Here is a tiny trained network, its code and every weight. The questions are about switching its units off for an input and a class, where a switched-off unit gives its printed mean instead of its output.

import numpy as np


def w(rows, s, z=0):
    codes = np.array(rows[::2]) - 128.0
    scale = np.full(codes.shape[1], s)
    scale[-1] = z or s
    return codes * scale


def norm(h):
    return h / np.sqrt((h * h).mean(-1, keepdims=True) + 1e-5)


def f(y):
    return np.maximum(y, 0)


def log_softmax(a):
    a = a - a.max(-1, keepdims=True)
    return a - np.log(np.exp(a).sum(-1, keepdims=True))


def net(x, mask):
    res = np.array(x, float).reshape(1, 4) / 4 @ E
    u = 0
    for l in range(4):
        y = f(norm(res) @ A[l][:, :-1].T + A[l][:, -1])
        res = res + np.where(mask[u : u + 10], y, B[l][:, -1]) @ B[l][:, :-1]
        u += 10
    return log_softmax(norm(res)[-1] @ U[:, :-1].T + U[:, -1])


A, B = {}, {}
E = w([
[138,116,49,164,111,72,112,115,128,198,178],'x0',
[83,154,90,195,119,158,94,93,185,85,88],'x1',
[119,193,128,42,2,144,104,103,161,157,153],'x2',
[195,42,151,121,108,180,60,136,203,113,176],'x3',
],0.015)
A[0] = w([
[87,146,111,229,82,112,92,117,166,64,115,2],'0.n0',
[68,201,110,129,145,134,149,123,76,139,144,32],'0.n1',
[145,150,132,115,99,146,103,88,91,131,153,65],'0.n2',
[77,63,125,187,209,140,196,164,124,144,136,83],'0.n3',
[185,85,107,103,113,142,98,134,142,99,109,58],'0.n4',
[107,122,140,146,157,152,96,116,101,172,130,57],'0.n5',
[137,109,221,137,101,173,131,83,118,131,106,134],'0.n6',
[123,175,117,65,83,111,88,125,129,122,120,91],'0.n7',
[177,81,111,161,106,159,68,145,109,111,163,58],'0.n8',
[145,122,96,197,87,57,124,66,139,160,254,37],'0.n9',
],0.0096,0.0082)
B[0] = w([
[205,172,119,132,129,115,117,153,166,192,51,206],'0.n0',
[129,157,100,96,174,94,115,137,200,96,178,182],'0.n1',
[122,99,141,176,103,104,131,149,143,126,116,151],'0.n2',
[109,107,158,163,62,73,66,145,115,105,108,254],'0.n3',
[96,147,142,85,152,78,118,127,185,121,131,169],'0.n4',
[127,113,118,139,98,113,125,117,138,113,143,129],'0.n5',
[92,104,27,77,154,119,104,159,127,134,114,214],'0.n6',
[114,85,155,244,109,105,107,170,82,70,151,217],'0.n7',
[113,141,126,125,164,95,132,159,195,113,153,188],'0.n8',
[95,99,56,73,144,151,93,171,111,158,70,222],'0.n9',
],0.011,0.0058)
A[1] = w([
[183,89,179,79,137,110,170,132,63,181,178,2],'1.n0',
[110,181,132,140,125,112,196,89,108,145,113,16],'1.n1',
[121,134,157,129,90,135,116,77,120,138,138,24],'1.n2',
[128,111,142,126,106,135,142,114,101,137,168,61],'1.n3',
[113,171,135,115,71,139,124,118,133,147,157,10],'1.n4',
[106,156,108,199,136,197,103,4,165,143,112,11],'1.n5',
[110,135,206,91,146,207,159,127,136,71,88,61],'1.n6',
[111,159,129,91,46,149,130,107,137,130,135,24],'1.n7',
[116,133,135,115,110,115,82,159,128,155,77,139],'1.n8',
[98,138,140,126,108,85,128,128,160,99,158,53],'1.n9',
],0.015,0.0043)
B[1] = w([
[181,193,151,126,112,142,165,109,207,156,4,198],'1.n0',
[96,119,134,94,159,166,135,65,164,110,193,167],'1.n1',
[114,124,131,142,108,81,121,150,135,129,147,135],'1.n2',
[117,126,154,143,122,134,154,188,149,143,118,144],'1.n3',
[134,98,164,197,137,102,100,111,110,114,110,175],'1.n4',
[187,172,165,93,138,121,181,157,156,179,55,187],'1.n5',
[112,99,36,79,125,128,85,138,75,191,89,202],'1.n6',
[126,67,200,158,43,75,111,94,102,152,107,193],'1.n7',
[157,150,120,125,86,131,171,156,110,62,145,255],'1.n8',
[127,128,112,113,109,95,143,155,146,89,144,170],'1.n9',
],0.014,0.0084)
A[2] = w([
[199,59,153,108,126,247,71,82,225,118,201,5],'2.n0',
[97,192,91,69,112,144,148,178,149,122,156,111],'2.n1',
[133,166,145,72,163,100,158,150,158,163,154,109],'2.n2',
[48,244,130,140,148,100,212,32,53,109,141,26],'2.n3',
[115,115,73,105,150,133,78,114,67,171,121,80],'2.n4',
[187,160,105,116,119,170,128,145,187,107,125,139],'2.n5',
[147,78,144,209,213,138,148,118,109,101,110,8],'2.n6',
[149,108,50,181,111,135,130,123,143,251,171,71],'2.n7',
[104,110,161,108,165,144,116,136,101,119,104,60],'2.n8',
[130,153,154,144,54,176,128,101,116,117,193,90],'2.n9',
],0.012,0.003)
B[2] = w([
[11,161,161,52,186,116,115,201,193,239,250,212],'2.n0',
[226,65,94,177,115,52,94,120,128,79,163,211],'2.n1',
[140,144,100,128,167,152,177,146,124,41,118,187],'2.n2',
[54,109,184,67,193,216,71,255,243,214,227,235],'2.n3',
[98,72,54,83,104,99,142,118,97,79,148,198],'2.n4',
[89,153,162,116,197,119,206,156,130,71,94,255],'2.n5',
[163,57,238,150,55,126,97,46,110,223,152,190],'2.n6',
[49,163,44,42,99,193,112,50,2,160,32,200],'2.n7',
[116,98,104,122,57,166,82,79,91,182,157,159],'2.n8',
[191,74,183,175,106,68,151,179,117,180,160,177],'2.n9',
],0.0088,0.0062)
A[3] = w([
[205,164,181,182,109,137,177,138,65,13,189,68],'3.n0',
[184,75,130,89,124,100,140,118,107,90,204,153],'3.n1',
[156,74,130,114,131,78,161,187,178,83,202,219],'3.n2',
[206,233,150,124,135,156,137,73,212,170,28,4],'3.n3',
[202,43,183,176,175,117,127,55,81,173,161,79],'3.n4',
[136,45,161,216,254,117,80,99,85,107,102,145],'3.n5',
[124,97,210,157,89,105,96,55,104,126,131,41],'3.n6',
[130,58,190,204,231,122,103,98,48,97,130,3],'3.n7',
[125,173,147,160,154,147,103,119,83,167,153,40],'3.n8',
[144,123,174,204,102,133,132,183,152,146,37,148],'3.n9',
],0.0087,0.0032)
B[3] = w([
[155,105,111,189,176,206,63,86,67,47,145,159],'3.n0',
[118,217,130,199,208,84,151,119,94,121,94,171],'3.n1',
[91,185,164,203,195,167,163,99,95,114,170,242],'3.n2',
[138,202,138,108,149,184,201,112,157,89,88,218],'3.n3',
[126,151,162,141,56,138,200,156,82,140,136,155],'3.n4',
[124,125,139,109,1,67,152,160,143,160,168,183],'3.n5',
[125,69,185,171,119,111,158,110,87,147,136,174],'3.n6',
[185,127,142,185,64,85,54,56,110,165,139,158],'3.n7',
[161,125,146,81,103,120,150,102,164,103,147,130],'3.n8',
[168,154,154,146,119,155,164,97,127,131,140,254],'3.n9',
],0.0097,0.0081)
U = w([
[138,96,207,211,45,79,122,137,96,152,154,158],'0',
[56,136,162,83,212,139,116,173,203,169,218,181],'1',
[175,201,155,122,146,145,196,146,180,132,6,140],'2',
[95,98,17,79,117,123,89,131,51,139,73,175],'3',
[154,157,120,187,205,158,149,102,91,30,167,122],'4',
[133,110,118,145,161,203,103,12,143,88,159,1],'5',
],0.014,0.0047)

Each question gives the input, the list of numbers given to net, and the class t.
The units are the neurons (one row each of A and B). Each row of codes is followed by its name. A weight is (code - 128) times the scale printed after its matrix; where a second scale follows, it is the last column's (A, B and U).
mask holds one flag per neuron, layer by layer. A switched-off neuron (its flag False) gives its mean, the last column of its row in B, instead of its output. The means were averaged over made-up inputs and are rounded, as every weight is.
A unit's drop is (log p(t) with every unit on - log p(t) with that unit switched off) / (log p(t) with every unit on - log p(t) with every unit switched off).
The circuit of an input: a set's keep is (log p(t) with only the set's units on - log p(t) with every unit switched off) / (log p(t) with every unit on - log p(t) with every unit switched off). Starting from the 12 units with the biggest drops (on a tie, the unit counted first), units are removed one at a time, each time the one whose removal leaves the highest keep (on an exact tie, the one counted first), for as long as the keep stays at least 0.8.
units of the circuit, in order: the units of the circuit, biggest drop first
top k neurons: the k neurons with the biggest drops, biggest first
top k neurons in layer l: the k neurons of layer l with the biggest drops, biggest first
drop of u: that unit's drop, to one decimal
input [0,2,-6,5], class 0: top neuron in layer 2 : (2.n6)
input [7,6,4,1], class 3: top 3 neurons : (0.n9, 2.n7, 1.n0)
input [6,-7,7,8], class 1: top 2 neurons : (2.n0, 0.n3)
input [6,-5,3,-6], class 1: top 3 neurons : (2.n3, 1.n6, 1.n1)
input [0,-3,0,2], class 4: top 2 neurons : (0.n8, 0.n4)
input [7,2,0,5], class 3: top 2 neurons : (2.n7, 0.n9)
input [7,-6,-6,-3], class 3: top 2 neurons : (2.n7, 0.n9)
input [3,-8,6,6], class 2: top 2 neurons : (1.n0, 0.n3)
input [6,-6,4,-6], class 1: units of the circuit, in order : (2.n3, 1.n1)
input [7,-7,1,-2], class 2: top 3 neurons : (1.n0, 0.n6, 1.n6)
input [-3,-6,8,-8], class 0: top 2 neurons : (1.n7, 1.n4)
input [5,3,-4,1], class 3: top 2 neurons in layer 0 : (0.n9, 0.n7)
input [-8,-6,-7,-5], class 3: top 2 neurons : (1.n6, 0.n7)
input [-7,4,-4,-6], class 3: top neuron : (1.n6)
input [3,-8,-7,4], class 2: top 2 neurons : (1.n0, 0.n7)
input [-8,0,1,8], class 1: top 2 neurons in layer 2 : (2.n0, 2.n7)
input [-1,7,8,6], class 0: top 2 neurons in layer 1 : (1.n7, 1.n0)
input [-3,0,0,8], class 1: drop of 2.n0 : 0.2
input [-7,6,8,0], class 0: drop of 1.n7 : 0.5
input [-2,1,1,0], class 4: drop of 0.n6 : 0.4
input [-2,5,2,-6], class 1: units of the circuit, in order : (2.n3)
input [-8,-3,8,-7], class 0: top 2 neurons in layer 0 : (0.n7, 0.n9)
